[  7  -5 -22  -9  -2  18 -12  11  10   8  26 -16  10  -4   0 -18 -16 -18
   5   9   1  21   3  -9]	L Z
[  2 -11 -22  -3  -1  12  -8  -6  13   1   5 -19  18   0  -2 -13  -3 -15
  -2   2  -9  26 -15  12]	A Z
[  1  -9 -20  12  -2   6  -9  -5   3   4  -7 -24  17   9   2  -8  -6 -12
  -4  -3  -6  23 -17  -7]	X B
[ -1 -14 -25  28  11   3  -9  -3  14 -12 -10 -22   9  20  -4 -10 -14  -2
  -7  16  12  16   3   3]	X B
[ -2 -18 -11  -2  -5   0  -4   9  29  -2   2 -18   9  16  -6 -20   2 -10
   9  11   1   3   6   3]	W B
[  4 -24 -27 -15   1 -10 -14  17   1  13  -6 -13  17  16  -2 -15  -9 -23
   7  14  -3  15  -6 -17]	L Z
[ -1 -35 -22  19  12   5  -7  -5  -5  10  -5 -20  17  16  -3  -7 -14 -20
  -8  12  -6  25 -11   0]	X B
[ 11 -48  -5 -15  28 -11 -22  17 -45  13 -14  16   7  17  -2 -11 -28 -18
  24   3 -31  10  -7 -32]	A Z
[  6 -38 -17  -9   7   9 -12   0 -23   4   8 -14  11   2   2  -6 -20 -19
   0   3  -6  25   5   1]	A B
[  3  -9 -25  12  20   9 -11  -2  15   6   2 -17  12  -7   6  -6  -5  -8
  -1   4 -18  25  -7  -3]	X Z
[  3 -14 -31   4   6  12  -5  -7   2   1  -4 -16  12   4  18 -10  -8 -14
   0   2 -10  30 -16 -10]	X Z
[  6 -18 -19  -2  12   5 -18   3   2   3  -1  -9  15   7   7 -13 -13  -4
  17   2 -13   6  -1 -24]	L Z
[ -4   2 -30  13  -9   0   3 -12   9 -10   8 -31   9   1  -3  -4   2   1
  -3  -5   9  21   6   4]	X R
[ -9  -4 -26   7  -3   4  -8   1  -2   2   4 -10   9   7 -14  -9  -4   0
  -9  15   7   9  13   6]	W B
[  9 -18 -27   6  -1  -2 -15  10   1   9  -6 -11  17   4   2  -7 -10  -3
  13   6  -8  23  -8 -15]	X Z
[ -1   1 -33   6  -1  16  -6   5  15   0  18 -24   9 -13   9 -15  -3  -9
   7  -2  -5  25 -18   2]	X Z
[ -5   2 -14  14  -9  -1   2 -15  -2  -6  13 -17   5 -14  -1  10  -8  -4
   6 -22   0  19   0   3]	X R
[  3  -3 -15 -11   0  10  -3  -6  13  -3   7 -15   0  -5 -10  -9  -2 -10
  -6   6   6  18  -3  21]	A B
[ -6  -4 -55  -3  -6  11  -5 -13  36 -11  18 -48  21  -6 -10  -7  -1 -18
   7  12   6  54   0  17]	A B
[  5   0 -20 -12  -2  19 -11   3   9   0  13 -11   3  -1  11 -18  -5 -11
   3  -7 -10   8  -1 -10]	L Z
[ -8  19 -23  23  -9   8   4 -11  35 -15  14 -32  -3  -8   2  -8  11 -19
 -14   7  25  20  -3  21]	X R
[ -7  -8 -45  50  -2  14   4  -6 -13  -4  -3  -4  10  -6  -6  -9  -9   5
   3  -4   6  19  16   0]	A R
[ -3 -22 -29  22   6  -3 -11 -11   0   4 -27 -15   5   8  -5 -10   0  -8
 -14   9   8  26 -10  -9]	X B
[ -1  -6 -12  -5   4  12 -13   9  10   8   3 -23  13  16 -14 -18   0   1
   6  19  -7   7  21 -11]	W B
[ -1  -3 -24  24  -1  11 -15  -3  14   4   8 -25  26   2   5 -14   2  -6
 -11  10   1  23  -6   3]	X B
[ 13 -18 -26   0  11   4 -12  12  -9   6  -5  -2  10  10  -2 -13  -9 -17
   1   0 -18  26 -12  -8]	X Z
[  3 -15 -27  23   2   6   1 -10  -8   0   4 -11  11  -9  -2  -2 -14  -8
   4  -2  -2  31  12  -3]	X R
[-20 -22 -22  -1   9  -3  -8  -5 -19  -1 -12  -8  21   8  -9  -5  -3 -10
  -4  11  -6  17  -2   0]	A B

[  2   6  15   3 -10   1  -1   9   2  -3  -3  -8 -21   7   5 -11  -8   4
  17  -8  27   9   3  -3]	T Z379
[ 21  -3  14  -7  -9  15 -15  10  -3  22 -10  13   5   6   1   9   8  -7
  -5 -16  -2  -7  10 -11]	P Z415
[  6  -4   1  -2   5  10 -12   5 -11  20  -7  -5  28  -6  -2  16  -4   1
  -1  14 -32 -16   5  -6]	T Z415
[  5   9   3   9   5  10   1  26  -9  -1  -7   5  38  -7  -7  -3  -2  -5
 -13  -4   9 -10   0   4]	Q Z415
[ -2  -4   3   4   5   8  -5  11  -3  18  -1  -5  26  -5   0  -6  -2  -8
  -5 -16  -1 -11   8 -16]	T Z415
[ 16  14  19  10 -16   7   0  -4  -4 -14  -9 -13  -4  -2   5  -7   6 -13
 -10 -12  21  -5  10  -6]	P Z379
[  7  -4  27   8  -6   8  -4  12   7 -15  13   5  -5   7  19  -6  -5   9
  13 -15  15  -2   0  -4]	Q Z379
[ -9  -2  11   8  -8  11   3   6   5 -20  13   3   4  -5   6 -13  -3   2
   3 -10  16 -10  -3   9]	Q Z379
[  3   6   6   4   5  17   4   7 -10  18   3  36  15   0  13  13  -1  -1
  -2  -1   2 -21   0  -3]	N Z415
[ 12 -10   7   1 -15  -3  -9   5  10   2  -8 -17 -13   1  16  -3  -7   2
   3   3   6  12   6  -4]	T Z379
[ 11   1  19  -1 -10   3 -11  18  -2  17  -9  -6   7   2   1   8  -5   3
  -3  -1  -8   8   2  -9]	T Z415
[  9   8   8   0 -11   8 -23  18  -7   8   1   8   3  -1   1   9  -2   1
  -5   8  -9  -4   9  -8]	T Z415
[  8   1  14   3 -10  12  -7  -2  -2  -3   2   9  -3   1   2  -7   4 -18
 -11  -4  -1  -3   8  -4]	P Z379
[  6   7   6  18  13  10   3   2  -9  13  -1  20   8 -10  -7  12   1   2
  -7  -6  17 -11  -6 -16]	Q Z415
[  2   1  -1  -6   0  21 -11  10 -14  36 -13   3  16   2   0   4  -8   5
   2  -3  -6   2  -1 -15]	T Z415
[ 17 -13  22  11 -16  13 -15   0   5   9   9  -5 -42  12   3  -6  -9   4
   7  -6   4  26 -11 -14]	T Z379
[  4   7   8  -5  -5   6 -16   2  -4   8 -14   6  13   3   1   1   4  -9
  -3  -3  -4  -5  11 -10]	T Z415
[  9   1   9   2  -6   6   4   2  -8   1 -11  -2   7   1   1  -5   9 -10
  -1 -22  -5 -14  11 -10]	P Z415
[ 15 -17  15   2 -13  43  -4   8   4  -4  12   9  -3 -10   7 -16  -7   0
  -7 -13  16   0  -1   6]	N Z379
[ 14  -5   9  -2  -7   9 -12   1  -2   4  12  10  -1   6   0  15   3  -8
  -1  -7  -6 -22   0 -14]	P Z415
[  6  -1   5   9  -5   7  -5  29 -24   5   9   1  18  -4   0   1 -14   4
 -10   7   8  -2   1  -4]	Q Z415
[ 16 -17   9  -1  -4   9 -18   7   1   6   5 -15  -5   1 -19   3  -8  -2
  -6  -2   3   5  16  -4]	T Z379
[  6   5  -1  -6  -3  10   8  31  -2   2   5  23  39   4  -2   5  -1  -5
 -11   7  10 -14   2   9]	Q Z415
[ 19   2   6   0  -2  12 -22  -4  -6  10  -8  -2  15   0   3   6   3  -8
  -5 -24  -4 -14  11 -14]	P Z415
[  9  -2  -5  -3   3  23  -7   6  -6  15   4  26  13  -6   1   9  -1 -10
  -5   3   3 -15  -3   1]	N Z415
[  4   6   9   2   7  13  -5   0 -14   8  -4   1   6   1   2  12   1  -9
  -7 -12  -7 -17  10 -14]	P Z415
[  2  10   2   2   2  16 -16  11  -8   6 -12  12  29   0   0  13  -3 -11
  -8  -4 -13 -14   3 -11]	K Z415
[ 12   0  12   5 -14   1  -1  17   0  -5  -5 -12   9   0   7  -8  -2  -1
  -2 -12   4  -2   3   5]	T Z379
[ -2   3  -5   2  -5  -1   7  14  -5  16 -11 -41  12   2  -5   2  -3  12
   4   3  -5   3   7 -11]	T Z415
[  6   5   6  -9   7   4 -10  -4  -3  12  -9   4  22   5   2  11   0  -7
  -5 -10 -11 -13   4 -12]	P Z415
[ 14 -18  11  -1 -21   2  -2   7   9   5   9 -21 -15  -5   9 -23  -1  -2
  -4  -9   7   0   1  -7]	T Z379
[ 2  5  6  2 -8  2  7 24  5  0 -1 12 12  2 -2 -3 -5 -1  3  7 13  1  3 14]	Q Z379
[ 2  2  3 -3 -4  6  2 -3 -3  0 -9 -2  5 -6 -6 -8 -4  3 -3 -2  5 -5  1 -7]	Q Z415
[  8  -8   6  -8  -7  16 -10  14   6   3  10  26   4   2  -2   1   4  -4
  -6   0  15  -5  13  -2]	N Z379
[ 10  -7  13   0  -6  37  -4  17  12  -7  12   7   9  -6  11  -3   7 -11
   3  10   6 -11   2  12]	N Z379
[ 13 -10  13   3 -13  10 -20  -4   1   5  13 -10   1  -7   4 -11  -3  -8
   0   1   0 -22  10  -6]	P Z379
[  0  -8   8   2 -10 -12  14  18  -5  -4  39 -13  10  -6  12 -18  -4   1
  -1  -5  10   4   8   4]	Q Z379
[  6 -11  13   9 -15   5  -8   4   8  -1  19  -9  -8  -1   6 -18  -1   4
   0   2   7   5   2  -1]	T Z379
[ 13   3   3  -6   7  15  -9 -16  -2  12   6  -2  15  -7   7  14   6  -8
   6  -4  -9 -15   5 -15]	K Z415
[  8  -6  35  -3 -19   2  -7  26   0   6  -9  -7   1   1  10  -4  -6   0
   6 -21  11  -5   6  -3]	T Z379
[ 10  -1   2   8  -7  12 -28  17   5  12  -9  27  17   2  -3  12  -4  -9
   4   4  -3   1   6  -4]	T Z415

[  9  -4  -1  -4  18  16  -9  -1   4  -1  -2  -3 -10  -3   0  -2   4  -6
 -11 -16 -16   0   3 -13]	V U
[  3  -5   1  -9  -6 -18  -9  30   1   5 -26  -3   0   2  -5 -22   3  -7
  -3   7   1  -3  -3   3]	V D
[ 34   8  -8  -4   7  -5  -8 -12   1   3  -9  -4  -9   2 -12 -17  -4  -5
   3 -14   1  -4  -5  32]	E D
[ 20   3  -8  -5   4  29 -11  -7  -1   3  26  -4 -25   0  -3  -3 -33  -2
  -6 -14  -4  -1   5  25]	V U
[ 24   9  -9  -6  -8  13  -6  -5  -2   0  17  -2   3   3  -9  -5 -28  -1
   6 -19  -1  -3   3  27]	E S
[ 11  -7  -6  -2  -2   6 -16  22   0   3  -9   0 -17   1  -7 -13   4 -10
  -5 -16  -1  -8   0  25]	V U
